Here is a tiny trained network, its code and every weight. The questions are about switching its units off for an input and a class, where a switched-off unit gives its printed mean instead of its output.

import numpy as np


def w(rows, s, z=0):
    codes = np.array(rows[::2]) - 128.0
    scale = np.full(codes.shape[1], s)
    scale[-1] = z or s
    return codes * scale


def f(y):
    return np.maximum(y, 0)


def log_softmax(a):
    a = a - a.max(-1, keepdims=True)
    return a - np.log(np.exp(a).sum(-1, keepdims=True))


def net(x, mask):
    res = np.array(x, float).reshape(1, 3) / 4 @ E
    y = f(res @ A[0][:, :-1].T + A[0][:, -1])
    res = res + np.where(mask, y, B[0][:, -1]) @ B[0][:, :-1]
    return log_softmax(res[-1] @ U[:, :-1].T + U[:, -1])


A, B = {}, {}
E = w([
[108,120,178,185,132,233,57],'x0',
[133,128,89,175,254,125,187],'x1',
[159,119,189,19,194,134,70],'x2',
],0.0075)
A[0] = w([
[125,121,135,82,39,131,116,115],'neuron 1',
[124,149,138,60,154,152,117,67],'neuron 2',
[128,116,147,62,173,133,92,65],'neuron 3',
[110,139,124,97,54,115,103,74],'neuron 4',
[130,129,155,175,131,208,85,46],'neuron 5',
[117,146,97,167,89,117,143,96],'neuron 6',
[125,131,127,105,123,108,135,254],'neuron 7',
[135,139,146,43,175,141,103,114],'neuron 8',
[128,117,116,158,191,135,141,76],'neuron 9',
[109,136,101,170,248,113,160,93],'neuron 10',
[133,132,106,87,120,45,171,92],'neuron 11',
[129,149,127,166,96,151,170,85],'neuron 12',
[137,129,98,73,108,52,175,50],'neuron 13',
[117,129,143,99,46,120,99,90],'neuron 14',
[115,121,98,191,85,118,141,72],'neuron 15',
[123,125,153,175,145,206,90,125],'neuron 16',
[129,131,107,195,91,124,148,133],'neuron 17',
],0.014,0.0084)
B[0] = w([
[182,147,137,129,109,149,152,205],'neuron 1',
[135,104,173,124,156,87,118,171],'neuron 2',
[132,91,185,136,155,77,134,193],'neuron 3',
[180,137,155,91,112,132,146,176],'neuron 4',
[90,140,125,27,148,111,125,190],'neuron 5',
[118,99,174,144,143,100,120,176],'neuron 6',
[73,148,45,251,95,181,118,254],'neuron 7',
[133,96,163,174,160,97,131,227],'neuron 8',
[171,147,160,98,102,135,138,172],'neuron 9',
[202,146,161,110,72,159,144,242],'neuron 10',
[94,129,115,40,155,121,117,213],'neuron 11',
[131,106,161,127,152,87,134,163],'neuron 12',
[98,131,139,15,143,112,105,199],'neuron 13',
[182,141,154,114,109,152,145,192],'neuron 14',
[137,86,186,126,169,95,117,181],'neuron 15',
[88,141,67,85,116,125,124,222],'neuron 16',
[130,109,144,176,173,106,116,206],'neuron 17',
],0.029,0.0085)
U = w([
[254,168,175,106,64,182,181,78],'0',
[106,28,194,182,205,41,107,48],'1',
[26,154,86,6,147,119,93,123],'2',
[67,148,44,253,100,190,117,254],'3',
],0.0083,0.0052)

Each question gives the input, the list of numbers given to net, and the class t.
The units are the neurons (one row each of A and B). Each row of codes is followed by its name. A weight is (code - 128) times the scale printed after its matrix; where a second scale follows, it is the last column's (A, B and U).
mask holds one flag per neuron, in row order. A switched-off neuron (its flag False) gives its mean, the last column of its row in B, instead of its output. The means were averaged over made-up inputs and are rounded, as every weight is.
A unit's drop is (log p(t) with every unit on - log p(t) with that unit switched off) / (log p(t) with every unit on - log p(t) with every unit switched off).
The circuit of an input: a set's keep is (log p(t) with only the set's units on - log p(t) with every unit switched off) / (log p(t) with every unit on - log p(t) with every unit switched off). Starting from the 12 units with the biggest drops (on a tie, the unit counted first), units are removed one at a time, each time the one whose removal leaves the highest keep (on an exact tie, the one counted first), for as long as the keep stays at least 0.8.
circuit, biggest first: the units of the circuit, biggest drop first
most important unit: the unit with the biggest drop
k most important neurons: the k neurons with the biggest drops, biggest first
drop of u: that unit's drop, to one decimal
input [-7,7,-6], class 0: circuit, biggest first : (neuron 10)
input [4,-3,3], class 2: 4 most important neurons : (neuron 10; neuron 5; neuron 16; neuron 7)
input [-2,4,-2], class 0: 2 most important neurons : (neuron 10; neuron 16)
input [5,4,4], class 2: 2 most important neurons : (neuron 16; neuron 5)
input [-3,-3,-4], class 1: 3 most important neurons : (neuron 10; neuron 15; neuron 6)
input [8,-6,-7], class 2: 2 most important neurons : (neuron 5; neuron 16)
input [-3,-4,6], class 1: 2 most important neurons : (neuron 10; neuron 8)
input [-1,-5,6], class 1: 3 most important neurons : (neuron 10; neuron 8; neuron 3)
input [8,8,-3], class 0: 4 most important neurons : (neuron 10; neuron 9; neuron 11; neuron 13)
input [8,8,2], class 0: 3 most important neurons : (neuron 10; neuron 9; neuron 11)
input [-6,-2,7], class 1: 2 most important neurons : (neuron 8; neuron 3)
input [3,-3,1], class 3: 3 most important neurons : (neuron 10; neuron 13; neuron 11)
input [-3,0,-2], class 3: drop of neuron 5 : 0.2
input [-6,-3,2], class 2: most important unit : neuron 13
input [3,6,-4], class 0: drop of neuron 10 : 1.3
input [8,3,6], class 2: drop of neuron 16 : 2.3
